Here is a tiny trained network, its code and every weight. The questions are about switching its units off for an input and a class, where a switched-off unit gives its printed mean instead of its output.

import numpy as np


def w(rows, s, z=0):
    codes = np.array(rows[::2]) - 128.0
    scale = np.full(codes.shape[1], s)
    scale[-1] = z or s
    return codes * scale


def f(y):
    return np.maximum(y, 0)


def log_softmax(a):
    a = a - a.max(-1, keepdims=True)
    return a - np.log(np.exp(a).sum(-1, keepdims=True))


def net(x, mask):
    res = np.array(x, float).reshape(1, 6) / 4 @ E
    y = f(res @ A[0][:, :-1].T + A[0][:, -1])
    res = res + np.where(mask, y, B[0][:, -1]) @ B[0][:, :-1]
    return log_softmax(res[-1] @ U[:, :-1].T + U[:, -1])


A, B = {}, {}
E = w([
[101,137,178,83,150,236,126],'x0',
[114,64,133,253,53,177,204],'x1',
[65,178,228,160,223,105,140],'x2',
[130,212,103,121,108,43,231],'x3',
[103,244,11,174,141,156,104],'x4',
[249,154,129,81,126,184,187],'x5',
],0.0074)
A[0] = w([
[200,144,72,104,51,141,166,183],'n1',
[12,129,159,212,127,166,141,213],'n2',
[148,53,141,81,75,190,174,201],'n3',
[180,146,124,183,86,236,139,177],'n4',
[87,198,147,44,151,87,123,120],'n5',
[93,226,114,182,161,71,150,191],'n6',
[77,198,135,135,222,53,155,175],'n7',
[50,86,98,172,2,120,108,254],'n8',
[150,171,154,129,207,116,43,164],'n9',
[67,207,63,208,127,34,79,197],'n10',
[178,33,215,115,141,80,135,187],'n11',
[54,137,188,83,210,153,46,177],'n12',
[238,88,101,150,169,155,207,179],'n13',
[127,172,84,142,115,174,228,185],'n14',
[169,139,137,57,132,23,149,210],'n15',
[141,131,157,95,194,112,39,205],'n16',
[51,150,160,213,98,99,137,158],'n17',
[62,57,146,102,65,224,150,159],'n18',
[142,209,138,105,173,185,94,169],'n19',
[144,165,167,111,200,130,59,146],'n20',
[166,103,109,97,133,218,198,146],'n21',
[145,133,96,102,119,181,186,106],'n22',
],0.0084,0.0052)
B[0] = w([
[234,159,158,143,22,212,129,211],'n1',
[13,187,85,196,154,62,97,237],'n2',
[154,140,201,233,96,161,82,212],'n3',
[84,176,106,142,90,181,89,206],'n4',
[200,142,195,55,219,125,123,199],'n5',
[150,215,89,29,139,56,187,234],'n6',
[111,168,130,49,189,41,126,238],'n7',
[137,90,86,209,79,56,92,235],'n8',
[89,61,97,43,182,203,161,206],'n9',
[162,131,43,97,118,48,136,255],'n10',
[40,17,201,160,79,100,166,225],'n11',
[33,78,104,50,181,171,108,235],'n12',
[118,156,127,161,49,194,160,202],'n13',
[178,254,124,157,116,130,138,204],'n14',
[251,53,231,59,139,91,226,226],'n15',
[102,43,118,80,172,227,147,217],'n16',
[55,126,97,149,124,34,141,207],'n17',
[92,173,185,170,130,102,23,205],'n18',
[144,139,81,26,162,203,141,200],'n19',
[90,110,65,37,159,200,165,195],'n20',
[130,175,131,159,77,234,110,188],'n21',
[140,177,166,162,123,169,85,162],'n22',
],0.0065,0.0097)
U = w([
[203,202,175,164,77,227,113,168],'0',
[101,79,212,185,143,141,2,112],'1',
[173,38,248,140,89,122,241,127],'2',
[88,75,69,65,232,205,152,114],'3',
[217,156,202,73,217,113,139,25],'4',
[230,76,44,132,73,115,89,245],'5',
[116,179,85,150,152,68,178,19],'6',
],0.0084,0.0011)

Each question gives the input, the list of numbers given to net, and the class t.
The units are the neurons (one row each of A and B). Each row of codes is followed by its name. A weight is (code - 128) times the scale printed after its matrix; where a second scale follows, it is the last column's (A, B and U).
mask holds one flag per neuron, in row order. A switched-off neuron (its flag False) gives its mean, the last column of its row in B, instead of its output. The means were averaged over made-up inputs and are rounded, as every weight is.
A unit's drop is (log p(t) with every unit on - log p(t) with that unit switched off) / (log p(t) with every unit on - log p(t) with every unit switched off).
The circuit of an input: a set's keep is (log p(t) with only the set's units on - log p(t) with every unit switched off) / (log p(t) with every unit on - log p(t) with every unit switched off). Starting from the 12 units with the biggest drops (on a tie, the unit counted first), units are removed one at a time, each time the one whose removal leaves the highest keep (on an exact tie, the one counted first), for as long as the keep stays at least 0.8.
units of the circuit, in order: the units of the circuit, biggest drop first
top k neurons: the k neurons with the biggest drops, biggest first
drop of u: that unit's drop, to one decimal
input [-6,-2,-1,-1,8,7], class 0: units of the circuit, in order	n1, n14
input [-6,3,4,-8,8,3], class 6: units of the circuit, in order	n12, n2, n10
input [-4,-7,-2,-8,-7,0], class 3: top 4 neurons	n12, n16, n20, n9
input [2,-4,-5,-6,-7,1], class 1: units of the circuit, in order	n18, n3
input [-6,0,1,4,-2,7], class 2: top neuron	n15
input [-5,-6,2,7,8,-4], class 4: units of the circuit, in order	n5, n15
input [-6,-5,2,0,2,-5], class 3: units of the circuit, in order	n9, n16
input [-2,-7,-7,2,-5,8], class 2: units of the circuit, in order	n15, n11
input [-2,-2,-1,-6,-5,1], class 1: units of the circuit, in order	n6, n3
input [4,4,-8,-8,2,-1], class 1: top 2 neurons	n18, n8
input [0,-7,4,5,-5,-6], class 3: top 2 neurons	n12, n16
input [-5,-4,6,4,-2,-5], class 4: top 3 neurons	n15, n5, n7
input [3,-1,5,-2,-5,6], class 3: top 2 neurons	n12, n20
input [2,-4,5,-2,-7,2], class 3: top neuron	n12
input [5,-4,-8,2,6,-8], class 5: top 2 neurons	n8, n10
input [-1,-8,6,5,1,-3], class 3: top 2 neurons	n12, n9
input [-7,-4,5,-2,-7,4], class 2: top 2 neurons	n11, n15
input [4,6,3,6,-4,1], class 0: drop of n21	0.1
input [1,6,5,-3,5,2], class 6: drop of n2	0.2
input [-5,6,6,-6,-5,7], class 1: top neuron	n15
input [0,-5,4,-3,-7,0], class 3: drop of n12	0.1
input [-3,-3,-4,7,-3,-6], class 4: drop of n13	0.2
